Each row is followed by its class.
[-178 -131  115 -120   62 -190  -42  -17 -207   30   27  256 -224    0
 -204   46  -11   21 -105   37 -122 -133   64  -59   15 -170   11  -15
 -293   30   58  -74  267  -76 -178 -150  -81   93   32] : (91)
[  74  -44   26  114  -28   56   22  -96 -397  -47  -14 -144   52  178
   17   53   -3  236   -1  186  163  116   84  -65 -248  336    6   66
  118   57   21   86 -209  101   43  201  -73 -170  -27] : (172)
[ -97   38 -243 -199  -71  310  269   -8   80 -229   29   28  496  121
 -563   82 -208 -469 -102   21  143  272  -54   -5 -101 -598 -350 -223
   83 -147  101   -8 -226 -426   49 -367  121 -139  -68] : (117)
[-180 -114   98 -127  118 -248 -100   57 -242   48   43  198  -71  -11
 -190  127  -10   89  -67   75  -92  -81   15  -93   51  -93   20   72
 -215  -48   46   -2  100  -29 -134   24  -54   74   60] : (12)
[ -70   17  -90  -57  -34  -56  177   -6  458  109  164  -49  -41  163
  123  203  -46   22  135    8  -30  -56  -76  104  515  -33  -66   15
  -45  -32 -116  -22  -60  -54   40 -191  287 -116  273] : (172)
[ 101  137 -236 -119   63 -144   26  250 -384 -346 -271 -343  203   58
 -211 -132 -167  217 -180   95  296  318 -202  474 -443  275   28  317
  275 -181  -58  508 -548  110 -329  507 -294 -363  -17] : (195)
[ -30   10  -88  -48 -120 -157  239  -87  706   75   84   14   39   14
  236   70  -38 -116   49   58  -48   -6 -151  -35  476 -130  -95 -114
  -53   11  -88  -97   97 -119   68 -291  310 -154  273] : (10)
[ -49 -141 -327 -487  200 -141  143  379 -514  -19 -130 -336 -182   53
 -151  188 -199  166 -162  190  149  -42  -53  418 -299  199  147  309
  302 -104   22  229 -353  -30 -101  498 -230 -152   38] : (151)
[  -1  -10  -15   88  -93   35  119  -82  -34  -27   61  -18  109  147
 -147  110  -51  -81  -72   49  140  115  -29  -30   -1   19 -122  -37
   43  -76   15  -11 -156  -83   69  -28   37  -67  -14] : (195)
[ -77  250 -303 -168 -220  173  300   10  899 -200  -69   88  390  -82
 -366 -279 -161 -605  -30  -35   23  154 -249   84  325 -681 -370 -286
 -178  -30  -40  -74   32 -518 -188 -691  399 -416  259] : (91)
[ 167   38  -52   -8  182 -108   34  204 -179  -75 -139 -223 -155  -56
 -149 -193   45  149  -49   65  153  -28   36  212 -489  434  136  196
  103  115   11  191   16  110 -314  362 -169 -226 -132] : (91)
[-247 -143 -457 -311    3  413  281  120  -69 -143  138  -61  433  246
 -625  172 -329 -520 -131  107  127  240   95  109  -71 -782 -265 -173
  193 -209   65   42 -309 -438  101 -327  101   29    6] : (38)
[ -94  -63   59   82   41   66   51 -143 -319   71  156 -143   80  220
  -32  296  -30  134  -66   53   99  103   85  -32 -128  263   43  121
  162    1   -9   74 -146  147   25  246  -36   56  -71] : (38)
[-221    7 -170 -364   30  -32   92  188  -31 -180  -73  250  118 -198
 -512  -89 -119 -349 -114   59  -86  -17   24  -43  -37 -595 -198 -149
 -282  -56   40  -10  198 -357 -288 -324   46 -117   95] : (155)
[  17   32   22  162 -100 -162  128 -160  675  206  192   17  -58  123
  184  108   48  -48  205    6   23  -48   -4  -23  537  198  -50 -109
  -91   58  -92 -217  100   89   98 -247  351 -176  175] : (52)
[  14  137 -182  -64  -11  -55  268  -16  499   17   62 -126   86  166
   -6  164  -69 -107   74  -26   22   44 -142  103  316  -95 -167  -66
  -40   -5 -112   37  -66  -41  -92 -153  323 -283  179] : (38)
[ -87  -47  100 -170 -126  -68  109 -138  186  -58   32  343   67  -21
 -263  -51  -76 -467 -103  102 -142  -22   12 -264  221 -802 -252 -288
 -340  -61  122 -213  282 -548  137 -553  111   71   44] : (195)
[-187 -202 -111 -135  128  -88   48  194 -402   20  143  -90  -35  170
  -36  287 -109  211 -175  138   50   99   37  119 -141  135  109  179
  196 -149  -45  319 -232   48  -71  290 -248  130   69] : (117)
[   0 -191    8 -116  -55  -96  149 -136 -403    5  102  -97   59  224
  -39  357  -83  130  -46  141  121  117   46  -47  -13  201  -18   33
  172    7    9   92 -211  -47  223  146  -29   41  -49] : (155)
[  53   40  102  143  -42  -41  -37 -109 -159  -99   13  -53  113   38
 -127  -35   29  192   48  108  190  161  -12  -22 -187  382  -47   69
   88  -29   62   94 -177   10   -9  174 -143 -204  -24] : (10)
[ -54  166 -144   -8    4  -35  -21   84  404  109  -15 -168  -60   -9
  268  -10   -2  185  190  -50  -14  -14  -99  161  254  305   25  102
  -32    1 -137  111 -107  165 -175   21  163 -306  319] : (38)
[ -17 -199  449  146  161 -398 -195 -111 -352  328  213  263 -512   51
  358  273  228  436  -27   23 -322 -241  151 -315  222  221  162   98
 -322   81   -9  -56  366  221   60  153 -154  278   52] : (195)
[-191  -53  -72 -209  -69  -84  181  -16  136  -65    2  257   56 -145
 -441  -64 -115 -402 -185   56 -132   49  -24 -115   67 -639 -201 -267
 -243  -68  102  -68  261 -397  -36 -392   28    3   19] : (10)
[ 104  -39  206  250  -43 -118  -70 -209 -284   98   72 -109  -78  115
  155  144  149  341  -15   92   48   82   83 -188  -87  493   15   56
   81   44   11  127  -82  192   78  307  -95  -31  -48] : (10)
[ 293   42   49   47 -135 -107   66 -226  236 -277 -147 -138  132  -63
  -53 -198  -83  -59 -153   63  266  320 -214  113 -247 -106 -114   22
  147  -67   22  111 -185 -245  -87    0  -66 -220  -76] : (117)
[-161  133 -391 -237  -28   70  270   94  430 -123   44  -18  318   57
 -350   46 -194 -347   11  -36   11  108 -235  169  288 -487 -232 -105
  -53 -107  -80   14 -151 -269 -196 -349  270 -357  249] : (151)
[  65  -40 -268 -334 -128  169  267   -7 -130 -316 -210  -44  324  147
 -346  -32 -341 -388 -231   95  237  316 -207  247  -28 -792 -357 -196
   37 -313   90   92 -356 -441  265 -322    4  -70  -26] : (117)
[  87   17   85   69 -142  -11   55 -213  -36  -93  -57  -86  153   23
  -74  -30  -12   88    7   50  156   76   -5  -67 -209  280    3   44
  169   85   25   34 -106  -47  -48   99   33 -151  -86] : (91)
[ 133   27   47    2  -56 -152   11 -137   81 -114  -94 -111  128   65
   13  -60  -45   -9 -162   32  125  308 -204   86  -91  -72  -96  -17
   69  -96   28  140 -156 -144   48   12  -71 -123  -10] : (195)
[ 155  151  -88  -92  -91 -187   74   23  -64 -403 -279 -181  275 -103
 -249 -360 -140  -44 -184  109  298  335 -319  328 -336   15  -80  113
  102 -153   -8  350 -345 -290 -214  139 -304 -384   51] : (155)
[ -32 -175   27  -93    9   76  101 -148 -134   69  252  -42   76  125
   17  437  -72   39   40   65  108   71   74 -122   12   53   -2   68
  253  -23   38  -45 -105 -169  180   67  109   31  -55] : (151)
[-141   91 -239  -12   36  109   -9  225 -109 -151   22 -129  345   63
 -420  -53  -36  -79  -54   99   94  279   22   97 -236   -2 -151   -6
  108 -194  -22  393 -358 -199 -224   48 -204 -284   96] : (117)
[ 220  206  106  322 -116 -139 -178 -191   82 -172 -237 -184  238 -133
  -41 -449   62   81  -44   30  200  224 -226   89 -299  349   24  100
   67  -77   -8  238 -201  -30 -216  220 -152 -383   15] : (38)
[  39  -29  -26  -10  120 -169  153   50 -434 -132   -6 -278   75  120
 -112  117  -59  341 -131  128  288  160 -105  141 -408  468   94  279
  261   27  -32  248 -308  166 -221  503 -207 -180  -21] : (52)
[ 149 -121  -54 -201  -25 -198  140 -121 -179 -163 -100 -237  125  122
   74  176 -209   93 -180   86  211  180 -218  262 -125   63   49  203
  303 -108  -29  170 -339 -158  101  257 -115  -67  -10] : (155)
[ -39 -213 -201 -389  -92   94  277 -137   88  -93  -48 -123  245  253
  -82  278 -321 -330 -273  123  132  285 -162  139  104 -773 -279 -150
  149 -252   69  -18 -278 -487  425 -326   61   83   83] : (91)
[  40 -132  -74 -173    1   37  220 -147 -303    3  180 -162  134  315
 -160  433 -180  -92 -153   68  139  164  -13   16 -125 -119  -67   66
  250  -46   28   48 -241 -152  135  146  130    4 -151] : (155)
[-131 -224  210 -108   -2 -166   92 -138  127  191  268  324 -174  120
 -118  467   17 -108   40   17 -269  -90  104 -253  413 -377 -127 -167
 -312  -22   26 -232  265 -291  315 -321   78  279    1] : (52)
[  59 -170 -170 -482  -69  -80  199   13 -400 -213 -155 -172  141  248
 -125  291 -315  -34 -293  106  189  308 -201  374  -92 -413 -129   68
  222 -235   36  224 -526 -345  214   82 -161   45  -66] : (155)
[ 196  -37   41   92 -163  -11   48 -289  331 -120  -31  -25  178   24
  -40 -127  -35 -236 -135   47  113  265 -125   34   66 -361 -171 -179
  131  -98   54  -78  -71 -298  220 -273  139  -90  -85] : (172)
[-113 -225  -46  -46  134 -215   48  229 -484  113  199 -134 -176  242
  159  512   22  369  -38  148  -19  -13  124   37    4  485  167  248
  166  -46  -95  401 -212  159   24  430 -211  164   71] : (155)
[-129 -126 -181 -295   36   59  246   49 -330  -31   59 -175  214  262
 -253  421 -218  -37 -220  132  194  216  -66  166 -230 -101  -89   68
  295 -131   22   90 -430  -93   -5  181  -75  -46  -68] : (195)
[-158   18  -75  141   14   99  -13  105  -71  -97  126   42  168  112
 -243  -52   40  -35  -57   92    8  139  139  -25 -203   96  -30   16
   -3  -54  -72  277  -58  -89 -294   12 -211  -94   67] : (52)
[-258 -203 -191 -598   68  -39  254  241 -372   37   68  101  -76  243
 -345  508 -258 -178 -266   75 -131   14   56  169   95 -623 -175  -14
  -75 -230   50   86 -160 -320  128  -77  -29  196   -1] : (155)
[ -54  -85  187  171   73 -144  -51  -97   31   73  149  244  -82  -62
 -179 -150  108   -7 -110    2 -118  -75  108 -250  -44  -54   51  -40
 -162   99   58 -118  346  -43 -195  -78   13   70  -18] : (38)
[ 197 -110  260  182  -64 -342 -158 -281  -92   -6    3  -86 -136  -29
  322    7   84  375  -33   27   68  125 -108   24   27  454  124  171
  117  -37  -56  146  -97   54   99  242 -200  -18   20] : (117)
[  22  -34 -119 -264  199  -54   94  219 -314  -21  -18 -112 -153   78
 -345  147 -100   37   14   31   46  -63   17  303 -111   72    7  116
   76  -87   36  135 -108  -71  -27  204 -131  -73  -95] : (195)
[ 154 -211  282  252  -25 -120   37 -307  -93  229  261  -45 -251  181
  431  448  149  335    2   82  -20   -6  147 -281  171  352   71   32
  184  105  -31    4   38  203  286  179   66  230 -100] : (12)
[ -80   -5  112  -27  -20 -144  -22   70   14   54  -60  232 -110  -48
  -98  -83   34  -28 -129   19 -133  -34   -8  -86  -11 -123  -42  -59
 -329   17   23  -44  147 -148 -166 -126 -107  -12   61] : (195)
[  34   32  -43  -11   25    5   43  -63 -437  -62 -120 -215   89  123
  -60   31  -15  282 -123   81  190  145  -19   26 -365  338  -22   85
  123   30  -34  179 -239  227 -250  339 -127 -221   10] : (52)
[ -37   15  127   78  -72  -46   91 -150  469  -41   43  377   34 -205
 -286 -236   28 -451 -127  -12 -160   55   30 -325  120 -749 -249 -346
 -401   54  105 -269  476 -332  -68 -619  160   14    3] : (195)
[  49 -126   34   50  -48   40  224 -314  -75   96  149  -49   46  290
  -85  345  -57  -95  -89  111  103   69   77 -168  -15  -44 -125 -142
  114   14   39 -117  -46  -54  163  -51  111  -15 -128] : (12)
[ -25 -156  188   57  -19  -92   53 -342 -102  154  209   62  -43  113
   62  274  -15   22   49   14   24  -45  -22 -193  187  -44  -24  -36
  -25   11   56 -221   61  -86  268 -100   73  115   13] : (151)
[-207  -50  -14 -245  -54  -36   83  -26  187  -56   -2  358   59  -94
 -472  -38 -107 -460  -87   21 -136  -36   26 -102  266 -859 -277 -279
 -394 -140  105 -252  253 -430   36 -558  159   59   49] : (38)
[-178  -55   74 -223   65 -259  -60   57 -231   51  -34  180 -145  -60
 -126   28  -10   60 -146   40 -168 -102   28 -127   10 -230   26  -16
 -253    5   26    9  220  -36 -237   18  -27   65   82] : (52)
[ 122  -72 -187 -327  -59   -9  243  -42  -74 -211  -96 -248  148  192
 -128  209 -264 -170 -202  111  267  321 -186  269 -156 -376 -169   24
  231 -157   28  129 -407 -346  103   15  -53 -105  -63] : (195)
[-196 -420  -19 -206  106  -49  136   41 -363  244  363   79 -182  409
   76  709  -73   67   16  163 -127  -17  262 -121  318 -102   -5  -14
   -1  -99   -1   48  -20  -77  462  -19  -12  409   14] : (38)
[  56  -45  145   66   38  -72  -17  -74 -294  102   85 -128  -89  191
  184  301   80  344   20  109   89   42  139  -59 -118  441   80  123
  199   21   36   49 -166  186   86  334  -60  -57 -107] : (151)
[-118  -40  -92 -161  -73 -212  254   -6  397  232   99 -108 -130  127
  295  315  -74   44    4   64  -83 -144 -191  121  538  125   29   34
    3  -25 -158   12  -37  -36  114  -54  203  -99  329] : (91)
[  65   98  -57   42 -142  -55  133 -126  624   89   25  -92  -69  126
  260   47  -21   11   86   27   48  -42  -36   19  381  150  -39   -3
   -9   61 -103  -48   17    6  -69 -138  363 -215  204] : (12)
[   1  112  380  227   40 -230 -233  -63 -132   63    1  268 -227 -194
   99 -160  254  299   58  -19 -134 -191   70 -283  -58  366  121   42
 -377  178   10  -29  393   78 -384  108  -86  -98   13] : (10)
[ 333 -183  418  229 -101 -394  -58 -416   76  112   64  -27 -288   96
  528  207  162  339   36   84  -32   78   26 -166  241  356   71   26
   38   74   -3   -3   88    1  423   98  -89  110  -60] : (52)
[  85  -54  304  302  -71  -23    8 -348  145  146  207   80    5  109
  190   53  171   57  -40   26   19   80  127 -334  -47  274   17  -56
   -4  218   17 -163  246   84    2  -47  168   28 -111] : (52)
[-190 -203  105 -254   67 -125  -25  -37 -194  166  159  240 -287  102
  -83  301  -78   38  -97   -9 -198 -105   62  -82  166 -296  -14  -30
 -228  -72   53  -90  170 -164   33 -136  -36  236   50] : (117)
[-115  117  -51  -28  -42 -218   51   28  285  137   34 -149  -99   53
  272  132   24  289  105   28    1  -27 -134  145  285  438   63  149
  -29   21 -173  157 -109  194 -211  137  141 -262  307] : (151)
[  -1  -39   64   47  -69  -83  191 -143  280  169  158   38 -138  278
  339  225   16   98   54   50  -95  -83  -67 -108  519   37  -74  -79
 -188   70  -96  -40  100 -110  184 -238  230  -30  288] : (172)
[ 279   -3  250  293  -47 -320  -83 -281  148 -119   15  -86  -26  -11
  193 -225  112  231  -64  103  277  214 -127  -40 -109  423   60  102
   58   52  -14   88   70   74 -126  217  -52 -142  -13] : (10)
[ 240   71   -4  175 -178  -16   -5 -255  352 -196 -218 -101  223  -45
  -66 -378  -31 -171  -61   22  202  267 -128   49 -209   14 -128  -97
   -2    9   12   42  -49 -190  -42 -162  -39 -274   -8] : (91)
[-161  200 -376 -221   57 -142  176  271  223 -124  -95 -292  217    0
 -150  -20 -164   32   14   10  183   82 -228  366   45  203  -24  207
   45 -102 -184  298 -285   95 -447  171  118 -434  339] : (155)
[-110  -80 -166 -129  -62  150  174   -5  257 -122  171   27  258  152
 -443  186 -115 -395  -66  108   39  284   73   62   23 -500 -264 -185
  114 -177   44   62 -158 -424  139 -344  -24  -56  -54] : (91)
[ 172    8  -18  -68  -26  108  180 -100  292  -43    0   72  -97  -79
 -305 -204  -16 -462  -25   74  -13  -41   48  -65  -28 -462 -186 -263
  -57   51  152 -235  267 -420  167 -369  135  -96 -143] : (38)
[-218 -271 -114  -31 -127  277  147  -94  174   -9  295  253  230  312
 -354  272 -105 -409  -39   90 -136  158  283 -143  217 -629 -231 -286
   29 -131   60 -120  -46 -466  367 -564   20  266  -45] : (52)
[  70  -57 -227 -193   15  116  335    6  363 -147    3   -1  146 -126
 -485 -237 -175 -580  -61  157  151   10    6   23  -97 -505 -200 -201
   45  -14  106 -194  186 -479   63 -391  174 -198  -25] : (117)
[ -42  -56   29  144  -45  126   81 -131  107   18  247    9  118  191
 -141  165   51 -155   -8  149  -35  133  198 -208   39 -125 -129 -107
   37  -16  -33  137   30 -192   70 -135   31   44  -26] : (12)
[-157  -97 -160 -180   -9   54  166  -29 -242  -61    2 -149  168  204
 -246  383 -169  -11 -126   81  176  116  -84  103  -88  -47  -99   25
  208 -138   15   73 -359  -60   29  104  -59   31  -14] : (12)
[ -82 -168 -207 -312  -78  134  333 -107 -127 -121   62  -96  289  291
 -429  305 -265 -278 -191  121  182  221  -58  104 -153 -368 -223  -72
  244 -143   82  -18 -311 -395  203 -136   39  -64  -86] : (91)
[ 225   48  179  131   18 -174   90  -41  362   13   48  -27 -235 -222
   25 -217  171  -65  -69  129   35   32   77 -103 -154   55  -29  -78
   44  172   31  -79  304  -53  -66  -14   75 -123 -135] : (195)
[ -44   17 -437 -307  153   74  241  315  -61 -222 -190 -157  261  -41
 -744 -271 -206 -363 -222   99  186  112 -106  330 -557 -153  -61   53
  168  -92   83  145 -177 -262 -380   77 -129 -366  -90] : (12)
[-164  243 -367 -204    1 -205  259  305  439  -44  -94 -230  240  -41
 -175    7 -187 -108  -21   61  128  113 -284  348  147   78  -85   54
   58 -223 -122  264 -307  -31 -252   77   94 -521  334] : (155)
